Here is a tiny trained network, its code and every weight. The questions are about switching its units off for an input and a class, where a switched-off unit gives its printed mean instead of its output.

import numpy as np


def w(rows, s, z=0):
    codes = np.array(rows[::2]) - 128.0
    scale = np.full(codes.shape[1], s)
    scale[-1] = z or s
    return codes * scale


def norm(h):
    return h / np.sqrt((h * h).mean(-1, keepdims=True) + 1e-5)


def f(y):
    return y / 2 * (1 + np.tanh(0.7978845608 * (y + 0.044715 * y**3)))


def log_softmax(a):
    a = a - a.max(-1, keepdims=True)
    return a - np.log(np.exp(a).sum(-1, keepdims=True))


def net(x, mask):
    res = np.array(x, float).reshape(1, 5) / 4 @ E
    u = 0
    for l in range(2):
        y = f(norm(res) @ A[l][:, :-1].T + A[l][:, -1])
        res = res + np.where(mask[u : u + 4], y, B[l][:, -1]) @ B[l][:, :-1]
        u += 4
    return log_softmax(norm(res)[-1] @ U[:, :-1].T + U[:, -1])


A, B = {}, {}
E = w([
[200,241,154,98,190,194,233,70,115,95],'x0',
[225,173,94,39,173,252,129,147,69,77],'x1',
[35,112,158,181,189,62,125,40,171,110],'x2',
[54,97,43,202,76,154,93,67,89,15],'x3',
[163,123,149,90,143,102,86,93,185,79],'x4',
],0.0026)
A[0] = w([
[134,218,186,141,176,151,235,83,154,158,3],'L0N0',
[75,72,146,164,114,77,116,171,180,176,6],'L0N1',
[59,97,132,186,139,70,100,29,198,85,69],'L0N2',
[121,208,180,119,186,119,254,111,148,174,15],'L0N3',
],0.0043,0.0038)
B[0] = w([
[156,143,151,208,123,125,168,77,2,192,173],'L0N0',
[169,125,91,99,92,209,106,152,91,97,173],'L0N1',
[117,135,160,143,129,89,120,65,168,67,251],'L0N2',
[151,136,174,160,111,133,140,102,122,197,179],'L0N3',
],0.0069,0.0029)
A[1] = w([
[179,183,66,96,175,217,158,125,70,61,3],'L1N0',
[138,216,162,158,231,159,255,90,99,168,68],'L1N1',
[92,77,99,163,69,101,89,147,79,150,59],'L1N2',
[182,210,70,117,191,214,146,107,131,56,42],'L1N3',
],0.0057,0.0028)
B[1] = w([
[23,185,31,69,158,164,232,144,197,25,202],'L1N0',
[199,199,185,195,165,126,185,63,2,216,255],'L1N1',
[96,157,89,165,116,185,194,124,55,157,165],'L1N2',
[48,191,50,43,159,187,214,152,119,30,192],'L1N3',
],0.0061,0.0045)
U = w([
[27,25,26,239,14,201,79,236,22,212,5],'0',
[247,70,221,8,191,128,30,251,234,236,139],'1',
[26,38,195,227,126,12,25,8,234,15,137],'2',
[252,244,240,171,246,149,235,14,9,247,242],'3',
[39,230,5,6,226,241,245,189,173,3,118],'4',
],0.0067,0.0027)

Each question gives the input, the list of numbers given to net, and the class t.
The units are the neurons (one row each of A and B). Each row of codes is followed by its name. A weight is (code - 128) times the scale printed after its matrix; where a second scale follows, it is the last column's (A, B and U).
mask holds one flag per neuron, layer by layer. A switched-off neuron (its flag False) gives its mean, the last column of its row in B, instead of its output. The means were averaged over made-up inputs and are rounded, as every weight is.
A unit's drop is (log p(t) with every unit on - log p(t) with that unit switched off) / (log p(t) with every unit on - log p(t) with every unit switched off).
The circuit of an input: a set's keep is (log p(t) with only the set's units on - log p(t) with every unit switched off) / (log p(t) with every unit on - log p(t) with every unit switched off). Starting from all 8 units, units are removed one at a time, each time the one whose removal leaves the highest keep (on an exact tie, the one counted first), for as long as the keep stays at least 0.8.
units of the circuit, in order: the units of the circuit, biggest drop first
unit that matters most: the unit with the biggest drop
k most important neurons: the k neurons with the biggest drops, biggest first
k most important neurons of layer l: the k neurons of layer l with the biggest drops, biggest first
drop when u is switched off: that unit's drop, to one decimal
input [-2,-7,1,-3,-2], class 0: units of the circuit, in order -> [L0N1; L1N1]
input [-2,-1,2,-2,-2], class 0: 3 most important neurons of layer 1 -> [L1N0; L1N3; L1N1]
input [5,-3,-1,4,5], class 2: unit that matters most -> L0N2
input [2,-5,-1,7,-6], class 2: units of the circuit, in order -> [L0N2; L1N1; L1N3]
input [0,-7,6,-1,-8], class 2: units of the circuit, in order -> [L0N2; L1N1]
input [6,1,-3,4,0], class 4: 2 most important neurons -> [L1N0; L1N3]
input [-1,-8,-8,-7,-2], class 1: 2 most important neurons -> [L1N1; L0N0]
input [4,-1,7,5,-1], class 2: 2 most important neurons -> [L0N2; L1N1]
input [-2,6,8,-1,2], class 2: 2 most important neurons of layer 1 -> [L1N1; L1N0]
input [-4,5,1,-3,-1], class 1: drop when L0N1 is switched off -> 0.7
input [-2,6,-7,-8,2], class 4: drop when L0N3 is switched off -> 0.2
input [-1,-6,-7,-8,4], class 1: drop when L0N1 is switched off -> 0.0
